Here is a tiny trained network, its code and every weight. The questions are about switching its units off for an input and a class, where a switched-off unit gives its printed mean instead of its output.

import numpy as np


def w(rows, s, z=0):
    codes = np.array(rows[::2]) - 128.0
    scale = np.full(codes.shape[1], s)
    scale[-1] = z or s
    return codes * scale


def norm(h):
    return h / np.sqrt((h * h).mean(-1, keepdims=True) + 1e-5)


def f(y):
    return y / 2 * (1 + np.tanh(0.7978845608 * (y + 0.044715 * y**3)))


def log_softmax(a):
    a = a - a.max(-1, keepdims=True)
    return a - np.log(np.exp(a).sum(-1, keepdims=True))


def net(x, mask):
    res = np.array(x, float).reshape(1, 8) / 4 @ E
    u = 0
    for l in range(4):
        y = f(norm(res) @ A[l][:, :-1].T + A[l][:, -1])
        res = res + np.where(mask[u : u + 10], y, B[l][:, -1]) @ B[l][:, :-1]
        u += 10
    return log_softmax(norm(res)[-1] @ U[:, :-1].T + U[:, -1])


A, B = {}, {}
E = w([
[132,2,192,114,125,143,146,112],'x0',
[137,131,130,119,130,126,140,125],'x1',
[140,134,136,120,124,124,123,124],'x2',
[105,134,183,142,160,30,166,192],'x3',
[56,147,144,68,132,115,133,74],'x4',
[125,131,156,163,205,148,105,91],'x5',
[122,124,125,133,129,131,125,130],'x6',
[105,148,179,77,138,211,144,199],'x7',
],0.0055)
A[0] = w([
[135,109,65,171,97,148,149,39,191],'0.n1',
[126,140,125,99,114,228,123,143,133],'0.n2',
[31,147,143,81,91,118,134,49,25],'0.n3',
[209,113,115,208,96,158,129,170,18],'0.n4',
[108,202,58,128,134,145,108,145,66],'0.n5',
[142,150,162,161,235,176,104,91,54],'0.n6',
[91,112,110,149,104,90,158,131,202],'0.n7',
[103,27,134,108,104,152,106,124,4],'0.n8',
[113,121,104,91,1,127,122,174,42],'0.n9',
[115,134,148,129,157,123,148,163,63],'0.n10',
],0.009,0.0017)
B[0] = w([
[145,116,135,90,75,106,54,109,253],'0.n1',
[112,109,140,80,52,115,72,137,253],'0.n2',
[186,113,92,102,242,197,116,191,231],'0.n3',
[131,123,114,66,253,195,114,150,219],'0.n4',
[182,146,207,157,134,170,171,88,238],'0.n5',
[91,84,37,141,107,111,218,101,222],'0.n6',
[136,111,151,147,152,84,107,109,167],'0.n7',
[202,167,177,181,117,168,179,106,209],'0.n8',
[69,97,52,152,153,102,201,64,213],'0.n9',
[91,115,142,114,102,101,110,161,150],'0.n10',
],0.013,0.0041)
A[1] = w([
[172,118,118,133,114,42,65,136,6],'1.n1',
[85,150,151,183,142,76,106,182,107],'1.n2',
[170,164,218,187,126,162,176,78,36],'1.n3',
[106,106,171,142,180,90,157,143,113],'1.n4',
[116,254,97,186,104,146,114,146,6],'1.n5',
[124,155,144,160,123,129,114,138,131],'1.n6',
[104,115,66,154,120,124,157,95,48],'1.n7',
[65,152,152,122,86,183,115,212,55],'1.n8',
[80,123,74,152,118,130,174,95,86],'1.n9',
[79,118,135,88,71,165,187,169,79],'1.n10',
],0.0096,0.0021)
B[1] = w([
[101,141,183,174,213,107,64,76,162],'1.n1',
[120,101,111,45,33,133,90,168,169],'1.n2',
[214,138,235,119,75,109,212,136,253],'1.n3',
[122,88,79,75,35,209,91,142,218],'1.n4',
[155,168,190,254,94,216,164,176,136],'1.n5',
[136,124,86,94,125,113,113,105,112],'1.n6',
[24,149,120,142,140,92,186,96,180],'1.n7',
[155,104,122,229,209,63,41,65,200],'1.n8',
[133,122,71,124,111,93,173,71,189],'1.n9',
[187,126,125,177,196,24,56,46,229],'1.n10',
],0.0086,0.0033)
A[2] = w([
[103,100,168,105,125,79,150,179,122],'2.n1',
[84,135,114,98,26,156,60,169,51],'2.n2',
[129,236,84,134,117,115,118,147,182],'2.n3',
[125,253,88,148,112,142,121,136,135],'2.n4',
[113,132,115,108,208,179,127,191,6],'2.n5',
[114,128,105,154,112,138,113,119,75],'2.n6',
[111,144,139,122,143,76,136,178,80],'2.n7',
[94,108,76,119,95,131,159,120,71],'2.n8',
[118,124,126,136,143,85,146,187,154],'2.n9',
[111,175,135,157,113,147,132,137,36],'2.n10',
],0.011,0.0015)
B[2] = w([
[176,157,100,143,134,216,106,39,145],'2.n1',
[109,159,140,65,60,144,88,83,179],'2.n2',
[143,33,149,150,158,182,137,122,121],'2.n3',
[138,8,157,169,112,175,137,163,133],'2.n4',
[170,138,91,72,161,120,98,172,254],'2.n5',
[91,109,131,93,134,105,142,139,122],'2.n6',
[174,76,79,113,131,179,72,82,117],'2.n7',
[91,155,110,137,129,87,173,132,198],'2.n8',
[106,124,127,85,130,187,124,54,131],'2.n9',
[214,64,132,95,114,104,120,76,105],'2.n10',
],0.014,0.0035)
A[3] = w([
[107,159,122,156,134,161,118,146,47],'3.n1',
[111,108,168,120,169,104,143,182,44],'3.n2',
[152,252,129,120,98,127,181,139,129],'3.n3',
[103,141,171,193,141,25,2,154,39],'3.n4',
[172,129,62,143,185,163,95,233,7],'3.n5',
[199,238,160,86,99,111,92,171,151],'3.n6',
[114,182,88,86,135,76,87,150,168],'3.n7',
[161,177,116,91,79,113,90,93,107],'3.n8',
[105,220,113,210,128,207,101,168,17],'3.n9',
[159,121,126,106,164,95,104,76,117],'3.n10',
],0.0097,0.002)
B[3] = w([
[164,24,137,75,121,88,111,45,102],'3.n1',
[147,92,96,82,103,153,90,87,124],'3.n2',
[148,163,168,112,120,88,122,149,162],'3.n3',
[122,151,156,173,134,64,84,140,203],'3.n4',
[99,147,153,80,188,111,137,168,254],'3.n5',
[89,137,106,114,115,93,194,102,242],'3.n6',
[206,151,172,137,128,132,149,78,210],'3.n7',
[82,155,146,119,101,136,127,174,199],'3.n8',
[86,4,149,122,113,140,129,103,106],'3.n9',
[99,114,133,152,122,112,134,203,220],'3.n10',
],0.016,0.0047)
U = w([
[152,106,93,52,254,196,114,180,108],'0',
[223,85,217,198,82,202,211,108,88],'1',
[60,99,13,178,129,100,214,51,63],'2',
[112,125,162,215,146,59,20,137,98],'3',
[84,141,104,67,26,211,49,103,69],'4',
[119,176,140,116,133,102,152,135,254],'5',
[119,161,129,117,135,99,156,126,233],'6',
],0.0078,0.0041)

Each question gives the input, the list of numbers given to net, and the class t.
The units are the neurons (one row each of A and B). Each row of codes is followed by its name. A weight is (code - 128) times the scale printed after its matrix; where a second scale follows, it is the last column's (A, B and U).
mask holds one flag per neuron, layer by layer. A switched-off neuron (its flag False) gives its mean, the last column of its row in B, instead of its output. The means were averaged over made-up inputs and are rounded, as every weight is.
A unit's drop is (log p(t) with every unit on - log p(t) with that unit switched off) / (log p(t) with every unit on - log p(t) with every unit switched off).
The circuit of an input: a set's keep is (log p(t) with only the set's units on - log p(t) with every unit switched off) / (log p(t) with every unit on - log p(t) with every unit switched off). Starting from the 12 units with the biggest drops (on a tie, the unit counted first), units are removed one at a time, each time the one whose removal leaves the highest keep (on an exact tie, the one counted first), for as long as the keep stays at least 0.8.
units of the circuit, in order: the units of the circuit, biggest drop first
top k neurons: the k neurons with the biggest drops, biggest first
top k neurons in layer l: the k neurons of layer l with the biggest drops, biggest first
input [-3,1,-8,6,8,-8,-5,0], class 0: top 3 neurons -> 0.n3, 0.n6, 2.n5
input [2,-4,4,6,2,4,8,-3], class 4: top neuron -> 0.n9
input [2,-1,6,1,3,-5,2,8], class 3: top 2 neurons in layer 0 -> 0.n6, 0.n2
input [-6,2,0,3,2,7,0,0], class 2: top 2 neurons in layer 0 -> 0.n6, 0.n8
input [-4,2,1,8,-3,-7,5,0], class 4: top 3 neurons in layer 0 -> 0.n6, 0.n7, 0.n10
input [-5,4,-7,-3,4,-6,2,-7], class 3: top 4 neurons -> 0.n1, 0.n6, 0.n8, 0.n7
input [-6,-4,-5,3,-5,-1,-7,-7], class 3: units of the circuit, in order -> 1.n1, 3.n4
input [-3,-3,2,6,-1,-2,-8,8], class 3: top 2 neurons -> 1.n8, 1.n10
input [-8,4,-1,-5,-5,-7,2,-7], class 1: top 2 neurons -> 0.n6, 0.n5
input [-8,8,-5,8,-6,0,-2,7], class 1: top 4 neurons -> 0.n3, 1.n5, 0.n5, 0.n2
input [-2,8,-5,8,2,7,-7,-7], class 4: top 2 neurons -> 1.n2, 0.n9
input [-4,-7,1,5,2,-3,1,8], class 3: top 2 neurons -> 1.n8, 1.n10
input [5,0,-7,-1,1,-7,7,1], class 2: top 2 neurons -> 0.n9, 0.n5
input [-7,-7,3,-3,8,5,-3,2], class 0: units of the circuit, in order -> 0.n3
input [8,1,6,-6,3,7,0,5], class 1: top 2 neurons -> 0.n8, 0.n9
input [3,1,-2,-5,4,5,-6,-2], class 2: top 4 neurons in layer 0 -> 0.n4, 0.n6, 0.n5, 0.n2
input [7,1,-5,4,-5,-6,4,7], class 1: top 4 neurons -> 0.n8, 0.n3, 0.n1, 0.n9
input [8,-4,-7,6,-5,-6,-4,2], class 1: top 3 neurons in layer 0 -> 0.n8, 0.n3, 0.n6
input [-3,-1,-8,7,-1,7,-7,8], class 3: units of the circuit, in order -> 1.n8, 0.n10, 3.n4
input [0,1,-4,-8,5,-4,-6,1], class 4: units of the circuit, in order -> 0.n2
input [8,-1,-5,0,8,-6,-1,1], class 0: top 3 neurons in layer 0 -> 0.n3, 0.n5, 0.n9
input [-7,-8,2,0,-7,-8,3,-7], class 2: top 3 neurons in layer 0 -> 0.n9, 0.n3, 0.n8
